Below is a small trained network, with its code and all its weights. Each question gives an input and a class and asks what happens when units are switched off, that is, made to give their printed mean instead of their output.

import numpy as np


def w(rows, s, z=0):
    codes = np.array(rows[::2]) - 128.0
    scale = np.full(codes.shape[1], s)
    scale[-1] = z or s
    return codes * scale


def norm(h):
    return h / np.sqrt((h * h).mean(-1, keepdims=True) + 1e-5)


def f(y):
    return y / 2 * (1 + np.tanh(0.7978845608 * (y + 0.044715 * y**3)))


def log_softmax(a):
    a = a - a.max(-1, keepdims=True)
    return a - np.log(np.exp(a).sum(-1, keepdims=True))


def net(x, mask):
    res = np.array(x, float).reshape(1, 3) / 4 @ E
    u = 0
    for l in range(3):
        y = f(norm(res) @ A[l][:, :-1].T + A[l][:, -1])
        res = res + np.where(mask[u : u + 6], y, B[l][:, -1]) @ B[l][:, :-1]
        u += 6
    return log_softmax(norm(res)[-1] @ U[:, :-1].T + U[:, -1])


A, B = {}, {}
E = w([
[112,140,155,128,146,56,101,115,160,206],'x0',
[50,194,159,161,219,44,124,132,2,117],'x1',
[83,90,210,239,93,168,68,157,57,140],'x2',
],0.0089)
A[0] = w([
[112,52,173,156,109,116,90,158,58,133,123],'L0N0',
[196,173,145,120,169,128,60,141,125,93,74],'L0N1',
[143,86,85,141,52,150,195,123,133,185,60],'L0N2',
[156,203,35,137,122,159,102,185,83,233,48],'L0N3',
[115,125,119,95,141,63,103,77,2,107,4],'L0N4',
[110,206,67,104,120,113,244,105,134,185,147],'L0N5',
],0.0073,0.0019)
B[0] = w([
[135,77,133,83,118,60,158,82,145,88,253],'L0N0',
[116,230,112,128,121,65,127,195,163,116,123],'L0N1',
[96,128,169,133,230,117,151,186,127,177,203],'L0N2',
[192,77,152,204,168,144,100,157,61,125,120],'L0N3',
[133,161,97,165,170,224,177,246,157,209,255],'L0N4',
[108,110,126,65,144,196,1,119,110,49,245],'L0N5',
],0.0082,0.0045)
A[1] = w([
[63,2,167,145,129,54,218,148,147,118,4],'L1N0',
[182,112,51,69,114,103,71,103,93,97,145],'L1N1',
[162,114,155,153,101,200,133,61,245,172,69],'L1N2',
[158,194,56,79,193,147,86,65,158,93,75],'L1N3',
[115,63,148,194,68,90,181,105,84,148,37],'L1N4',
[114,36,194,109,126,120,95,88,66,131,14],'L1N5',
],0.0069,0.0018)
B[1] = w([
[156,80,93,53,158,100,110,138,119,33,220],'L1N0',
[27,121,107,111,151,174,84,50,61,152,187],'L1N1',
[115,210,75,193,233,141,182,173,64,160,245],'L1N2',
[73,80,146,147,129,16,67,77,74,14,254],'L1N3',
[127,1,56,83,132,136,74,93,66,53,200],'L1N4',
[162,85,103,68,136,120,82,72,61,78,181],'L1N5',
],0.0078,0.0051)
A[2] = w([
[226,215,31,107,207,133,170,87,123,96,248],'L2N0',
[91,2,130,166,96,162,7,73,74,106,133],'L2N1',
[206,131,156,105,123,176,51,142,105,131,4],'L2N2',
[110,168,89,187,221,192,158,202,132,194,232],'L2N3',
[116,200,186,135,213,108,181,163,71,122,100],'L2N4',
[84,84,145,114,87,197,105,166,132,89,215],'L2N5',
],0.0074,0.0029)
B[2] = w([
[133,115,216,164,83,117,108,130,66,175,201],'L2N0',
[70,164,178,75,126,99,47,63,117,123,236],'L2N1',
[142,159,93,120,195,134,108,163,53,67,121],'L2N2',
[177,193,78,183,57,142,196,224,242,149,245],'L2N3',
[208,75,82,173,43,203,211,151,150,174,187],'L2N4',
[143,149,119,105,182,1,98,91,134,161,165],'L2N5',
],0.0087,0.011)
U = w([
[93,73,158,87,115,89,62,45,63,41,254],'0',
[161,123,125,204,86,148,251,156,117,158,2],'1',
],0.011,0.00062)

Each question gives the input, the list of numbers given to net, and the class t.
The units are the neurons (one row each of A and B). Each row of codes is followed by its name. A weight is (code - 128) times the scale printed after its matrix; where a second scale follows, it is the last column's (A, B and U).
mask holds one flag per neuron, layer by layer. A switched-off neuron (its flag False) gives its mean, the last column of its row in B, instead of its output. The means were averaged over made-up inputs and are rounded, as every weight is.
A unit's drop is (log p(t) with every unit on - log p(t) with that unit switched off) / (log p(t) with every unit on - log p(t) with every unit switched off).
The circuit of an input: a set's keep is (log p(t) with only the set's units on - log p(t) with every unit switched off) / (log p(t) with every unit on - log p(t) with every unit switched off). Starting from the 12 units with the biggest drops (on a tie, the unit counted first), units are removed one at a time, each time the one whose removal leaves the highest keep (on an exact tie, the one counted first), for as long as the keep stays at least 0.8.
units of the circuit, in order: the units of the circuit, biggest drop first
k most important neurons: the k neurons with the biggest drops, biggest first
top k neurons in layer l: the k neurons of layer l with the biggest drops, biggest first
drop of u: that unit's drop, to one decimal
input [7,-7,7], class 0: 2 most important neurons : [L0N4, L0N0]
input [0,2,-1], class 1: units of the circuit, in order : [L0N4]
input [5,5,-4], class 1: 3 most important neurons : [L0N4, L0N0, L1N4]
input [8,8,-7], class 1: top 2 neurons in layer 2 : [L2N1, L2N4]
input [-1,-7,-7], class 0: 4 most important neurons : [L0N4, L0N5, L1N3, L2N3]
input [-8,8,-7], class 1: 2 most important neurons : [L0N4, L2N1]
input [-3,-5,-6], class 0: 2 most important neurons : [L0N4, L1N3]
input [-5,-7,7], class 0: top 2 neurons in layer 0 : [L0N4, L0N0]
input [-2,7,-5], class 1: drop of L0N4 : 3.0
input [5,6,4], class 1: drop of L0N4 : 3.0
input [-8,-3,-4], class 0: drop of L0N4 : 6.0
input [0,-4,-5], class 0: drop of L0N5 : 0.1
